Below is a small trained network, with its code and all its weights. Each question gives an input and a class and asks what happens when units are switched off, that is, made to give their printed mean instead of their output.

import numpy as np


def w(rows, s, z=0):
    codes = np.array(rows[::2]) - 128.0
    scale = np.full(codes.shape[1], s)
    scale[-1] = z or s
    return codes * scale


def f(y):
    return y / 2 * (1 + np.tanh(0.7978845608 * (y + 0.044715 * y**3)))


def log_softmax(a):
    a = a - a.max(-1, keepdims=True)
    return a - np.log(np.exp(a).sum(-1, keepdims=True))


def net(x, mask):
    res = np.array(x, float).reshape(1, 4) / 4 @ E
    y = f(res @ A[0][:, :-1].T + A[0][:, -1])
    res = res + np.where(mask, y, B[0][:, -1]) @ B[0][:, :-1]
    return log_softmax(res[-1] @ U[:, :-1].T + U[:, -1])


A, B = {}, {}
E = w([
[165,204,64,221,77,149,125,236,53],'x0',
[234,117,237,91,139,146,133,254,194],'x1',
[78,78,240,172,121,74,208,128,4],'x2',
[33,10,86,203,133,188,209,192,203],'x3',
],0.0061)
A[0] = w([
[97,136,82,145,108,127,124,73,107,92],'N1',
[104,116,165,129,123,111,152,147,53,96],'N2',
[142,131,82,113,127,144,106,132,171,82],'N3',
[168,184,184,94,144,118,102,100,48,124],'N4',
[121,115,142,151,150,119,104,152,140,93],'N5',
[129,130,191,115,129,131,125,186,164,123],'N6',
[167,114,156,132,135,124,133,155,147,175],'N7',
[100,88,96,152,141,135,135,166,141,109],'N8',
[128,73,161,114,135,129,103,62,175,116],'N9',
[113,87,166,91,137,130,131,67,167,91],'N10',
[131,158,108,160,110,132,128,172,106,149],'N11',
[97,98,105,149,140,133,148,157,145,143],'N12',
[89,135,50,161,139,110,143,79,102,116],'N13',
[89,132,91,130,135,137,137,91,100,104],'N14',
[166,124,182,121,126,140,132,176,161,91],'N15',
[168,203,143,95,109,110,112,98,87,88],'N16',
[162,170,15,100,140,131,100,131,235,100],'N17',
[73,52,111,177,122,143,179,173,171,117],'N18',
[90,79,118,163,116,131,165,174,158,89],'N19',
[118,127,124,130,121,118,136,126,129,253],'N20',
[100,116,89,142,116,140,128,67,80,131],'N21',
[166,128,183,122,118,128,145,205,148,104],'N22',
[92,74,186,154,124,115,146,158,58,110],'N23',
[102,79,234,173,131,118,173,122,24,107],'N24',
[135,138,61,125,112,134,89,145,207,116],'N25',
[134,147,104,147,95,134,134,154,113,83],'N26',
[159,176,41,205,126,131,142,255,32,93],'N27',
[104,80,189,70,132,114,169,49,188,119],'N28',
],0.013,0.011)
B[0] = w([
[155,114,144,139,141,68,131,178,103,160],'N1',
[141,154,133,133,96,127,183,153,152,170],'N2',
[153,150,133,134,91,96,177,144,150,150],'N3',
[187,115,122,130,118,121,96,48,137,211],'N4',
[145,129,135,132,113,99,128,137,132,125],'N5',
[127,106,128,131,165,83,134,156,80,176],'N6',
[103,107,109,124,175,150,127,125,72,180],'N7',
[169,135,120,126,99,100,105,103,139,158],'N8',
[84,147,121,143,131,111,93,149,163,170],'N9',
[109,150,122,129,98,93,92,174,182,165],'N10',
[77,131,129,120,132,139,103,125,144,180],'N11',
[146,128,121,123,117,132,102,83,113,167],'N12',
[138,90,131,117,153,78,134,176,83,182],'N13',
[141,113,128,128,132,77,127,164,111,154],'N14',
[142,109,122,135,127,50,136,181,100,168],'N15',
[198,122,125,130,98,83,97,76,154,184],'N16',
[138,152,140,151,125,165,234,123,150,215],'N17',
[198,123,138,117,127,115,81,47,119,204],'N18',
[192,122,119,131,104,83,108,90,161,170],'N19',
[80,118,124,120,217,252,108,73,56,217],'N20',
[137,94,135,122,177,91,134,167,98,177],'N21',
[135,89,138,119,164,73,130,174,90,186],'N22',
[138,148,133,139,100,143,201,128,137,190],'N23',
[135,167,121,140,123,169,233,145,162,226],'N24',
[142,157,133,128,114,146,201,132,137,185],'N25',
[124,131,140,132,103,99,124,158,170,141],'N26',
[46,158,131,132,125,109,60,166,211,247],'N27',
[62,153,132,135,120,123,76,158,186,200],'N28',
],0.03,0.014)
U = w([
[150,171,142,166,127,169,240,130,135,143],'0',
[52,157,128,150,135,119,61,154,186,153],'1',
[225,113,115,131,122,101,90,26,126,152],'2',
[144,58,139,132,184,70,149,200,36,178],'3',
[75,107,101,109,168,255,113,85,44,253],'4',
[134,118,112,72,82,138,137,111,97,67],'5',
[129,109,122,149,92,165,111,161,94,70],'6',
[135,75,111,115,74,131,125,172,105,52],'7',
],0.0096,0.004)

Each question gives the input, the list of numbers given to net, and the class t.
The units are the neurons (one row each of A and B). Each row of codes is followed by its name. A weight is (code - 128) times the scale printed after its matrix; where a second scale follows, it is the last column's (A, B and U).
mask holds one flag per neuron, in row order. A switched-off neuron (its flag False) gives its mean, the last column of its row in B, instead of its output. The means were averaged over made-up inputs and are rounded, as every weight is.
A unit's drop is (log p(t) with every unit on - log p(t) with that unit switched off) / (log p(t) with every unit on - log p(t) with every unit switched off).
unit that matters most: the unit with the biggest drop
k most important neurons: the k neurons with the biggest drops, biggest first
drop of u: that unit's drop, to one decimal
input [5,8,-7,-3], class 3: unit that matters most -> N22
input [-3,8,-8,-8], class 0: 2 most important neurons -> N17, N18
input [7,6,2,-7], class 1: 4 most important neurons -> N27, N18, N11, N19
input [7,-2,-8,-5], class 0: 2 most important neurons -> N17, N25
input [0,6,-1,6], class 2: 3 most important neurons -> N18, N19, N13
input [-4,7,4,8], class 2: 2 most important neurons -> N18, N19
input [2,-7,-7,-2], class 0: 3 most important neurons -> N17, N25, N22
input [-8,2,7,8], class 1: 3 most important neurons -> N28, N10, N9
input [-1,-3,5,-7], class 2: 2 most important neurons -> N4, N16
input [-7,-4,-8,8], class 0: 3 most important neurons -> N17, N25, N27
input [2,8,-7,7], class 3: 3 most important neurons -> N22, N15, N6
input [-8,-7,7,4], class 1: 4 most important neurons -> N28, N10, N9, N17
input [-3,-1,-3,-1], class 4: 2 most important neurons -> N27, N24
input [-1,-3,5,-6], class 2: 4 most important neurons -> N4, N16, N17, N25
input [-5,-8,2,6], class 3: unit that matters most -> N13
input [-5,-4,-8,-5], class 0: drop of N24 -> 0.0
input [1,8,-6,5], class 3: drop of N22 -> 0.4
input [7,6,6,-1], class 1: drop of N11 -> 0.2
